Here is a tiny trained network, its code and every weight. The questions are about switching its units off for an input and a class, where a switched-off unit gives its printed mean instead of its output.

import numpy as np


def w(rows, s, z=0):
    codes = np.array(rows[::2]) - 128.0
    scale = np.full(codes.shape[1], s)
    scale[-1] = z or s
    return codes * scale


def norm(h):
    return h / np.sqrt((h * h).mean(-1, keepdims=True) + 1e-5)


def f(y):
    return np.maximum(y, 0)


def log_softmax(a):
    a = a - a.max(-1, keepdims=True)
    return a - np.log(np.exp(a).sum(-1, keepdims=True))


def net(x, mask):
    res = np.array(x, float).reshape(1, 6) / 4 @ E
    u = 0
    for l in range(2):
        y = f(norm(res) @ A[l][:, :-1].T + A[l][:, -1])
        res = res + np.where(mask[u : u + 8], y, B[l][:, -1]) @ B[l][:, :-1]
        u += 8
    return log_softmax(norm(res)[-1] @ U[:, :-1].T + U[:, -1])


A, B = {}, {}
E = w([
[79,249,232,84,173],'x0',
[130,128,132,131,129],'x1',
[51,255,40,224,120],'x2',
[72,5,123,181,194],'x3',
[133,132,128,130,133],'x4',
[124,125,134,125,126],'x5',
],0.0033)
A[0] = w([
[254,13,108,111,90,98],'0.n1',
[46,139,86,211,196,36],'0.n2',
[160,125,39,219,34,224],'0.n3',
[142,63,181,120,201,74],'0.n4',
[52,169,71,135,125,197],'0.n5',
[187,102,108,99,38,233],'0.n6',
[170,133,152,15,100,70],'0.n7',
[180,106,184,83,126,2],'0.n8',
],0.0063,0.0036)
B[0] = w([
[27,185,91,234,205,219],'0.n1',
[151,34,220,203,122,185],'0.n2',
[225,44,151,30,91,254],'0.n3',
[76,87,83,15,68,172],'0.n4',
[238,105,78,177,80,216],'0.n5',
[212,197,178,186,218,214],'0.n6',
[231,125,234,165,187,174],'0.n7',
[139,225,38,60,4,149],'0.n8',
],0.005,0.006)
A[1] = w([
[202,154,188,167,118,57],'1.n1',
[200,87,127,111,100,252],'1.n2',
[80,128,180,199,116,184],'1.n3',
[55,124,66,147,206,50],'1.n4',
[32,112,162,40,119,63],'1.n5',
[121,121,118,63,218,219],'1.n6',
[123,129,154,222,182,48],'1.n7',
[146,254,151,115,52,97],'1.n8',
],0.0073,0.0028)
B[1] = w([
[80,192,192,122,183,215],'1.n1',
[85,200,77,79,89,254],'1.n2',
[210,166,108,183,163,165],'1.n3',
[54,93,19,136,228,155],'1.n4',
[217,62,215,48,43,152],'1.n5',
[27,19,141,91,116,186],'1.n6',
[165,203,220,177,153,174],'1.n7',
[2,55,38,125,84,200],'1.n8',
],0.0059,0.0063)
U = w([
[216,222,241,250,230,253],'0',
[60,27,103,198,235,151],'1',
[235,240,29,75,18,124],'2',
[227,32,26,232,33,74],'3',
[3,235,254,12,156,63],'4',
[69,8,246,7,82,26],'5',
[9,236,38,155,14,115],'6',
],0.0078,0.0039)

Each question gives the input, the list of numbers given to net, and the class t.
The units are the neurons (one row each of A and B). Each row of codes is followed by its name. A weight is (code - 128) times the scale printed after its matrix; where a second scale follows, it is the last column's (A, B and U).
mask holds one flag per neuron, layer by layer. A switched-off neuron (its flag False) gives its mean, the last column of its row in B, instead of its output. The means were averaged over made-up inputs and are rounded, as every weight is.
A unit's drop is (log p(t) with every unit on - log p(t) with that unit switched off) / (log p(t) with every unit on - log p(t) with every unit switched off).
The circuit of an input: a set's keep is (log p(t) with only the set's units on - log p(t) with every unit switched off) / (log p(t) with every unit on - log p(t) with every unit switched off). Starting from the 12 units with the biggest drops (on a tie, the unit counted first), units are removed one at a time, each time the one whose removal leaves the highest keep (on an exact tie, the one counted first), for as long as the keep stays at least 0.8.
units of the circuit, in order: the units of the circuit, biggest drop first
unit that matters most: the unit with the biggest drop
top k neurons: the k neurons with the biggest drops, biggest first
k most important neurons of layer l: the k neurons of layer l with the biggest drops, biggest first
drop of u: that unit's drop, to one decimal
input [-5,-6,5,0,-6,5], class 2: units of the circuit, in order -> [1.n2; 0.n3]
input [-5,-7,-2,-7,-2,-3], class 0: unit that matters most -> 0.n6
input [-4,0,-6,2,-2,6], class 1: 3 most important neurons of layer 1 -> [1.n4; 1.n6; 1.n1]
input [7,-6,-1,1,1,7], class 5: 2 most important neurons of layer 0 -> [0.n6; 0.n1]
input [-8,1,1,0,5,-3], class 2: units of the circuit, in order -> [1.n2; 0.n2]
input [-8,-4,-5,-2,-4,-5], class 0: top 2 neurons -> [0.n6; 0.n1]
input [-2,-5,-8,-1,-5,2], class 0: 4 most important neurons of layer 0 -> [0.n1; 0.n3; 0.n6; 0.n7]
input [-4,-5,1,-1,-5,-2], class 2: units of the circuit, in order -> [0.n3; 1.n2]
input [-8,0,-4,2,3,-1], class 1: top 2 neurons -> [0.n1; 0.n5]
input [0,-6,4,8,-3,6], class 3: 2 most important neurons of layer 0 -> [0.n6; 0.n1]
input [0,2,-6,3,0,-2], class 1: top 2 neurons -> [0.n1; 0.n3]
input [-2,-2,-7,2,-3,7], class 1: top 3 neurons -> [0.n1; 0.n4; 0.n3]
input [7,-4,6,-1,7,-6], class 6: top 4 neurons -> [1.n8; 0.n6; 0.n1; 0.n7]
input [-5,-1,8,-4,2,2], class 2: unit that matters most -> 0.n3
input [2,-6,-2,8,-4,2], class 5: 4 most important neurons of layer 0 -> [0.n4; 0.n1; 0.n6; 0.n5]
input [3,7,1,5,-3,7], class 0: 4 most important neurons of layer 1 -> [1.n8; 1.n3; 1.n6; 1.n7]
input [-5,-4,-6,1,-2,0], class 1: top 3 neurons -> [0.n1; 0.n4; 1.n4]
input [-7,7,-7,1,7,6], class 1: top 2 neurons -> [0.n1; 0.n4]
input [5,-2,1,-8,6,-3], class 6: top 2 neurons -> [1.n8; 0.n3]
input [-4,8,8,2,3,7], class 3: unit that matters most -> 0.n2
input [-8,8,-4,2,-3,-8], class 1: top 2 neurons -> [0.n1; 0.n5]
input [2,0,-4,-1,1,-3], class 4: top 2 neurons -> [0.n7; 0.n8]
input [3,3,-1,5,8,-5], class 5: top 3 neurons -> [0.n4; 0.n1; 1.n5]
input [-3,-6,7,0,4,7], class 2: 2 most important neurons of layer 0 -> [0.n3; 0.n1]
input [-8,-6,4,-4,-5,0], class 2: 3 most important neurons of layer 0 -> [0.n3; 0.n6; 0.n2]
input [4,-6,7,7,7,4], class 0: drop of 1.n7 -> 0.1
input [6,4,6,-7,5,6], class 6: drop of 1.n8 -> 0.7
input [-8,1,-4,-5,-1,-8], class 0: drop of 0.n1 -> 0.2
input [-8,4,2,-4,-8,3], class 2: drop of 0.n7 -> 0.1
